Where the symbols take the nodes:
w79 § w174
w79 % w722
w79 * w746
w722 § w128
w722 % w986
w722 * w384
w311 § w129
w311 % w78
w311 * w848
w532 § w30
w532 % w417
w532 * w916
w733 § w523
w733 % w197
w733 * w117
w748 § w332
w748 % w911
w748 * w335
w2 § w188
w2 % w361
w2 * w11
w688 § w748
w688 % w335
w688 * w696
w144 § w194
w144 % w971
w144 * w898
w11 § w361
w11 % w218
w11 * w680
w741 § w88
w741 % w298
w741 * w129
w335 § w911
w335 % w115
w335 * w30
w188 § w582
w188 % w909
w188 * w361
w417 § w724
w417 % w775
w417 * w930
w298 § w233
w298 % w748
w298 * w688
w582 § w540
w582 % w228
w582 * w909
w581 § w79
w581 % w746
w581 * w625
w848 § w78
w848 % w727
w848 * w90
w81 § w959
w81 % w654
w81 * w233
w94 § w163
w94 % w144
w94 * w168
w332 § w625
w332 % w733
w332 * w911
w916 § w417
w916 % w930
w916 * w536
w301 § w532
w301 % w916
w301 * w194
w536 § w930
w536 % w188
w536 * w2
w727 § w696
w727 % w532
w727 * w301
w228 § w90
w228 % w163
w228 * w94
w971 § w536
w971 % w2
w971 * w638
w959 § w680
w959 % w581
w959 * w654
w244 § w638
w244 % w975
w244 * w427
w174 § w168
w174 % w128
w174 * w722
w911 § w733
w911 % w117
w911 * w115
w638 § w2
w638 % w11
w638 * w975
w384 § w986
w384 % w531
w384 * w51
w30 § w115
w30 % w724
w30 * w417
w164 § w470
w164 % w311
w164 * w938
w128 § w898
w128 % w244
w128 * w986
w88 § w81
w88 % w233
w88 * w298
w654 § w581
w654 % w625
w654 * w332
w531 § w427
w531 % w81
w531 * w88
w115 § w117
w115 % w164
w115 * w724
w696 § w335
w696 % w30
w696 * w532
w898 § w971
w898 % w638
w898 * w244
w51 § w531
w51 % w88
w51 * w741
w975 § w11
w975 % w680
w975 * w959
w197 § w51
w197 % w741
w197 * w470
w775 § w938
w775 % w540
w775 * w582
w930 § w775
w930 % w582
w930 * w188
w194 § w916
w194 % w536
w194 * w971
w168 § w144
w168 % w898
w168 * w128
w625 § w746
w625 % w523
w625 * w733
w746 § w722
w746 % w384
w746 * w523
w427 § w975
w427 % w959
w427 * w81
w470 § w741
w470 % w129
w470 * w311
w680 § w218
w680 % w79
w680 * w581
w986 § w244
w986 % w427
w986 * w531
w724 § w164
w724 % w938
w724 * w775
w163 § w301
w163 % w194
w163 * w144
w119 § w94
w119 % w168
w119 * w174
w218 § w119
w218 % w174
w218 * w79
w909 § w228
w909 % w94
w909 * w119
w233 § w654
w233 % w332
w233 * w748
w90 § w727
w90 % w301
w90 * w163
w78 § w688
w78 % w696
w78 * w727
w361 § w909
w361 % w119
w361 * w218
w938 § w311
w938 % w848
w938 * w540
w129 § w298
w129 % w688
w129 * w78
w523 § w384
w523 % w51
w523 * w197
w117 § w197
w117 % w470
w117 * w164
w540 § w848
w540 % w90
w540 * w228

The rows follow the links: the fewer symbols apart two nodes are, the more alike their rows tend to be.

Each row is also shifted at random along 4 hidden directions that mean nothing.

Some nodes, each with a row of numbers:
w532: [ 12,   5,  18,  -3,  -4,  26,  -7,  -5,  12, -17,  17,   3,   1,   0,  -2,  14, -10,   3, -26,  18,   1,  26,   2,  -4,   3,  22,  16, -35, -22,   3, -17,   3,  -4,   5,   4,   1, -36,   1,   5, -27,   7,  10]
w94: [-34, -13,  10,  14,   0,   9,  -7,  -6,  -6,  -8, -17, -14,   3,   6,   2,  -3, -19,  25, -10,  16, -13,   2,   8,  -1,   2,   8,  17,   2,  -2,   6,  -9,   9,  -3,  -3,   5, -13,  -7,  15,  -8, -19,   0,   8]
w384: [ 32,  12, -23, -19, -19, -20,   9,  -2,  -5,   4,  -9, -15,  -3, -13,  -1, -12,   3,  -4,  17,  14,  11,  11,  16,  -2,  11, -13, -19, -16,  -9,  -4,  -7,  -3, -15,  23, -20,   9,  26,  15,  19,  20,  17,  -2]
w332: [ -6,   8,  -8, -19, -13,  -8,   3,   9,   3,  -4,  -4,  26, -21, -31, -12,  22,  -4, -12,  14, -26,  -3,   7,  -9,  11,  -5, -18, -28,   7, -21,  -3,  -1, -18,  10,  24,  14,   7,  12,  20,   7,   3,  12, -18]
w117: [ 28,  22,   0,  -3,  -1,   1,   2,  12,  -7,  -8,  37,   8, -10,  -1,  13,  -5,  14, -20, -12,  -7, -17, -42, -22,  19, -21,   0,   8,   8, -13,   0,  -4,  -1,  18,   9,   7,   8,   0,  10, -10,  -5,  13,   8]
w909: [-33, -14,  12,  17,  -1,  10,  -3,  -8, -13,   0,  -8, -30,  19,   9,   1,  -9, -20,  24,  -1,  14,   1,   6,   6,   5,   7,  12,  17, -12,  19,   9,  -9,   3, -11, -12,  -3,  -3,  12,   8,   3,  -5, -10,  18]
w733: [-14,  15,   0, -19,  -8, -10,  10,   8,  11,  15,  -3,  17, -12, -18,  -5,  10,   8, -14,  16, -21,  -3,   5, -17,   1,   0, -10, -23,   4, -15,  -4,   3, -13,  10,  10,  16,   9, -10,  11,   8,  15,  -2, -13]
w78: [-10,  31,  14, -22,   6,  13,  -8,   6,  26,  18,   0,  19, -11,  -1,  -2,  -1,   7,  -9,  -5,   0,   6,  32, -10,  -5,   8,  10,  -4,  -7, -17,  10,  -6,  -9, -15,   3,  22,  15,  -8,  -8,  14,  -2, -11, -18]
w90: [-25,  -2,  30,  19,  10,  17,   0,   3,  11,   3,   0,  15,   1,  13,  11,  11,   3,  21, -15, -10, -15, -27, -18,  -1,   1,   3,  10,  24,  -3,   7,  14,   9,  21, -30,  36,  -3, -34,   4, -18, -17, -30,  -1]
w540: [ -6,   1,  21,   0,   2,  22, -15,   1,   5, -10, -10,   7,  -8, -14,   1,  11, -28,   8, -23,   4,  -8,  11,   2,  10,  -1,   3,   9,   6,  -9,  19,  -9,  -7, -13,   0,  23,  -3,  16,  10,  -1, -24, -12,  -5]
w51: [ 19,  -7,  -4,  -1, -18, -13,   1,   4,  -3,   8,  12,   9,   7, -14, -16,  20,   6,  -7,   4,  -1,  -4,   3,  -8,  -3, -16,  -6, -16,  -4, -18, -12,  -8,  -4,   6,  16,  -4, -12,  -7, -16,  -7,   7,   9, -13]
w625: [ 23,  -6, -17,  -2, -13, -20,   2,   2, -11,  -2,  17,   3,  -8, -12, -10,  12,   6,   0,   8,  10, -16, -17,  -4,  -1, -12,  -8,  -3,   3, -28,  -5, -10,  -3,  15,  23, -10,  -8,   5,   7, -15,  -1,  23, -10]
w748: [-14,  25,  10,   1,   3, -11,  11,   9,   5,  24,  31,   3,   9,  20,  11, -23,  36, -15,   3,   1,  -9, -30, -31,  -1,  -5,   3,  -3,   0,  -3,  -6,   5,   1,  16,  -7,  12,   9, -15,  -8,  -1,  18,  -6,   8]
w30: [ 46,  30,   6,  -9,  13,  11,  -1,   2,   9,  -4,  13,  16,  -3,   7,  19, -13,   9, -15, -12,  -8,   3,   1,  -1,   8,   5,   5,   7,  11,   6,  17,  10,  -1, -20,  -9,  17,  21,  28,  -7,   8,  -2, -10,   1]
w79: [-43, -33,  -7,  24,   0, -17,   6,   1,  -7,  23, -11,  -5,  17,  14,  -6,   8,   9,   6,  17,   8,  -5, -13,  -8, -11, -13,  -7,  -8,  13,  10, -17,   5,   2,   7,  -4, -14, -25, -10, -30, -20,  18,  -6, -11]
w654: [ -5,   3, -18,  -1, -11, -18,  10,   7, -17,   2,  17,  -8,  -2,  -5,  -3,  -5,   3,  -2,  10,  10, -16, -23,  -3,  11, -22, -14, -10,   5, -19,  -1, -14,  -2,   4,  24, -19,  -6,  31,  11,  -5,   7,  23,  -1]
w688: [-28,   5,  19,   6,  -7,  16,  -5,  13,  -3,  10,  24,   8,   7, -11, -11,  14,  -4, -11, -14,  -9,  -8,   3, -21,   8, -22,   4,  -3, -16,  -4,   3, -18, -21,   1,  14,   9,  -4,  12, -16,   8,  -7,   2,  -4]
w775: [-41,   4,  30,  14,  -2,  29, -13,   5, -11,   1,   6,  -4,   8, -15,   1,   9, -25,   1, -15,  -5, -11,   0,  -7,  17, -14,   2,   8,  -1,  16,  25, -10, -12, -19,  -1,  17,  -1,  33,   0,   9, -11, -13,  10]
w163: [ 19,   1,   0,  -6,  15,  17,  -9, -16,   8, -23, -10,  -5, -13,  10,   6,  -8, -10,   3, -14,   8,  14,  23,  20, -11,  15,  12,  22, -17,   5,  -3,   5,  14, -14,  -6, -11,  13, -22,   1,  11, -14,   8,   5]
w427: [  9, -15, -17,   0,  -4, -15,   5,  -2,  -5,   6, -19,   1,  -2, -11,  -9,  10,  -1,  -9,  22, -16,  22,  10,  12,  -2,  -3, -18, -21,   3,  16, -12,   8,  -6,  -8,   5, -16,  -3,  15,  -8,   8,  16,  -2, -10]
w417: [-18,   5,  29,   9,  -7,  22,  -8,   1,   6,   0,  19,  -7,  10,   2,   2,   7,  -2,  10, -22,  10,  -6,   5, -15,  -6,  -5,  19,  11, -20,  -5,   2,  -9,   1,   2, -14,  18,  -7, -35,  -4,  -6, -16, -12,  15]
w188: [ 39, -10,   1,  14,  -4,   8,  -4, -17,  -2, -33,  -7, -16,  -3,   1,   8,   1, -12,  27, -11,  12,  -1,  -7,  14,   3,  14,  10,  21,  -5,   4,   5,   7,  20,   6, -17,   0,  -3, -23,  29,  -5, -19,   3,  23]
w581: [-23,  -3, -17,  -8,  -1, -19,  10,  -3,  -4,   6,  -9,  -5,   0,  -6,  -7,  -5,  10,  -8,  26, -16,  14,   1,   2,  -2,  10,  -8, -21,  -2,   6, -12,   3,  -3,   7,  13, -17,   7,   1,   7,   9,  22,   7,  -1]
w301: [ -4,   1,  20,  12,  15,  15,  -7,  -2,   8,   3, -12,   2,  13,   7,   4,  -4,  -5,  10, -12,  -2,   2,   7,  -1,   2,   0,  -1,   9,  16,  16,  17,  10,   1, -21, -26,  23,  -2,  15, -12,  -2,  -1, -32,  -6]
w115: [-14,   4,  23,   7,  -7,  13,  -5,  12,   7,  15,  13,  17,   1, -11,  -3,  19,   2,  -6,  -8, -17,  -9,   1, -21,   9, -14,  -4,  -7,  -4,  -7,   8,  -2, -14,   6,  -9,  29,   1,  -4,  -5,   2,  -3, -12,  -2]
w311: [ 40,  22,  19,   4,   3,   1,  -1,  10,   8,  11,   4,  15,   8,  -3,  12,   4,   9,  -7,  -9, -22,  -1,  -2, -13,   4,   1, -10,  -8,   6,   7,  16,  15,  -7,  -8, -25,  34,   5,  15,  -9,   3,   7, -37,   0]
w898: [-32, -21, -14,   2,  14,  -2,   7, -11,  -1,  -8, -21,  -4, -15,   7,   5,   0,  -7,   0,  11,  -9,  15,   1,  13,  -4,  11,   2,   6,  11,  22, -11,  12,  10,  10,   6, -19,   4, -18,   4,   2,   3,  12,   5]
w722: [ 29, -26, -15,  15,  -1, -20,   4,  -5,  -5,   8, -13,   0,  13,   0, -11,  14,   3,   3,  10,   0,   6,  -1,  10, -12,  -6, -14,  -9,   8,   6, -15,  14,   4,   3,  -7,  -9, -14,   1, -19, -11,  14,  -7, -12]
w228: [ 46,   0,  -6,  -4,  20,  15,  -5, -12,   1, -34,  -7,  10, -26,   6,  18,  -4,  -1,  -1, -14, -15,   1,  -5,  15,   5,  16,   9,  21,  22,   7,   0,  17,  17,   9, -13,   0,  17, -16,  14,  -3, -20,   3,   0]

Start here and follow the symbols in turn, left to right. Where do you end up?
Answers are names.
[ -7,   7, -17, -19, -11, -26,   4,   0,  -5,   7,   7, -15,  -2,  -6,   0, -16,  13,  -4,  19,  21,  -1,   0,   5,  -8,   6,  -4, -15, -14, -16,  -6, -15,   1,  -1,  21, -19,   3,   7,  13,   5,  13,  22,  -4]
% %: w654
[-19, -10, -22, -17,  -1, -14,   5,  -4,   8,   0, -21,  10, -21,  -8, -10,   7,  -1,   2,  24, -19,   9,   9,   4, -12,  13,  -6, -22,   1, -16, -25,  13,   3,  21,  15,  -8,   2, -38,  17,   4,   8,  21,  -9]
% *: w625
[ 38,   8, -21,  -8,  -9, -26,  12,  -4,  -8,   3,  -8, -11,   1,  -5,   4,  -9,   7,  -7,  26, -12,  11, -10,   9,   6,   9, -17, -21,  -1,  11,  -3,  10,  -4,   1,  -1, -13,  12,  22,  17,  11,  22,   3,   5]
* % %: w88
[-30,  20,  -1, -20,  -2,  -7,   4,  11,  14,  13,   1,  18,  -8,  -9,  -4,  -2,  16, -17,  12,  -8,   4,  13, -15,  -2,   7,  -9, -22,  -2, -15,  -3,   0,  -8,   5,  18,  13,   9,  -6,  10,  15,  12,   6, -12]
* % * *: w727
[ -5,   6,  18,   8,   3,  21,  -3,  -3,   6,  -7,  28,  -2,   6,  10,  11,   1,   7,  -4, -24,   6,   1,  -5, -11,  -1,  -2,  23,  16, -22,  -1,  -1,  -2,   6,   7,  -5,   9,   0, -40,  -8,  -3, -11,   0,  18]
* * %: w536
[ -8,  12,  21,  -1, -12,  12,  -5,   8,  17,  11,   7,  21,   2, -10,  -3,  14,   6,  -3, -13, -12,  -6,  12, -18,   4,   1,   4,  -8,  -5, -13,   8,  -3,  -9,   3,  -7,  30,   2, -11,  -4,   2,  -2, -21,  -6]
* § § §: w298
[  0,   3,  12,  -5,  22,  18, -13,  -1,  11, -11, -19,  12, -15,   1,   8,  -1, -12,   4, -11,  -7,  -1,  12,   4,   0,  10,   3,  18,  27,   0,  14,   5,   2,  -9, -12,  20,   8,   8,   6,  -1, -17, -11, -14]
§ *: w930
[ 22,   3,  11,   6,  25,  11,  -2,  -5,  -3, -12,  -7,  11,  -3,  19,  20,  -9,   4,  -4, -11, -22,   3, -16,   2,   6,   5,   1,  17,  29,  26,  14,  24,   6,  -5, -33,  18,  10,  14,  -9,  -6,  -3, -19,  -1]
* * §: w909
[-20, -11, -10,  -6, -15, -13,   6,   7,   3,   8,  16,  10,  -6,  -9, -17,  21,   2,  -4,  -1,  16, -14,  -1,  -9, -10, -16,   1,  -9,  -3, -38, -19, -19,   1,  23,  26,  -6, -18, -33,  -6, -13,  -2,  20, -16]
* § §: w531
[ -7, -25, -16,  13,   2, -17,   5,   4, -15,  14, -15,  -2,  19,  -3, -11,  11,   0,  -5,  25, -15,  16,  -2,   6,   0, -10, -13, -21,   7,  32,  -7,  12,  -9, -11,   1, -14, -12,  32, -24,   4,  27,  -7,  -6]
§ §: w638
[ 32,  26,   7,  -7,  16,  14,  -7,   5,   5, -11,  21,  11,  -8,   8,  14, -18,   8, -23, -18,  -8,  -1,  -5,   0,   7,  -2,   5,  13,   3,  10,  12,   5,   1, -11,  -2,   6,  18,  18,  -6,  13,  -4,   0,  -2]
% % §: w78
[ 33,  21,  19,  15,  11,  18,   4,   4,   5,   5,  38,   3,  19,  28,  19, -15,  29,  -9, -20,  -3,   2, -24, -18,   1,  -1,  20,  19,  -6,  18,   0,  12,   9,   6, -30,   7,   9, -18, -25,  -4,   7, -18,  18]
§ §: w129
[ 35,   7,  10,  16, -15,  10,   4,  10, -15,   2,  36,   8,  19,  -7,   1,   8,   3, -13, -12,  -6, -13, -27, -19,  18, -22,  -7,   2, -11,   8,   9,  -6, -12,   1,  -7,   7,  -4,  25, -14,  -1,   2,  -4,   9]
§ * § §: w332
[ 11,   6, -19, -15, -14, -25,   2,   4,  -8,   0,  11, -12,  -5, -10,  -5,  -7,   8,  -3,  11,  17,  -6, -10,   5,   1,  -7,  -8,  -9,  -3, -25,  -7, -10,   2,   7,  26, -16,   3,  13,  18,  -1,   6,  25,   1]
* % §: w625
[-33,  25,   2, -11,   0,  -5,   2,  10,   8,  19,  34,   6,   1,  11,   3, -14,  21, -24,  -4,  16,  -7,  -1, -23,  -7, -10,  14,   2, -13, -19,  -6, -15,   0,   1,  17,  -5,   8, -17,  -9,   6,   8,  15,  -1]
% §: w197
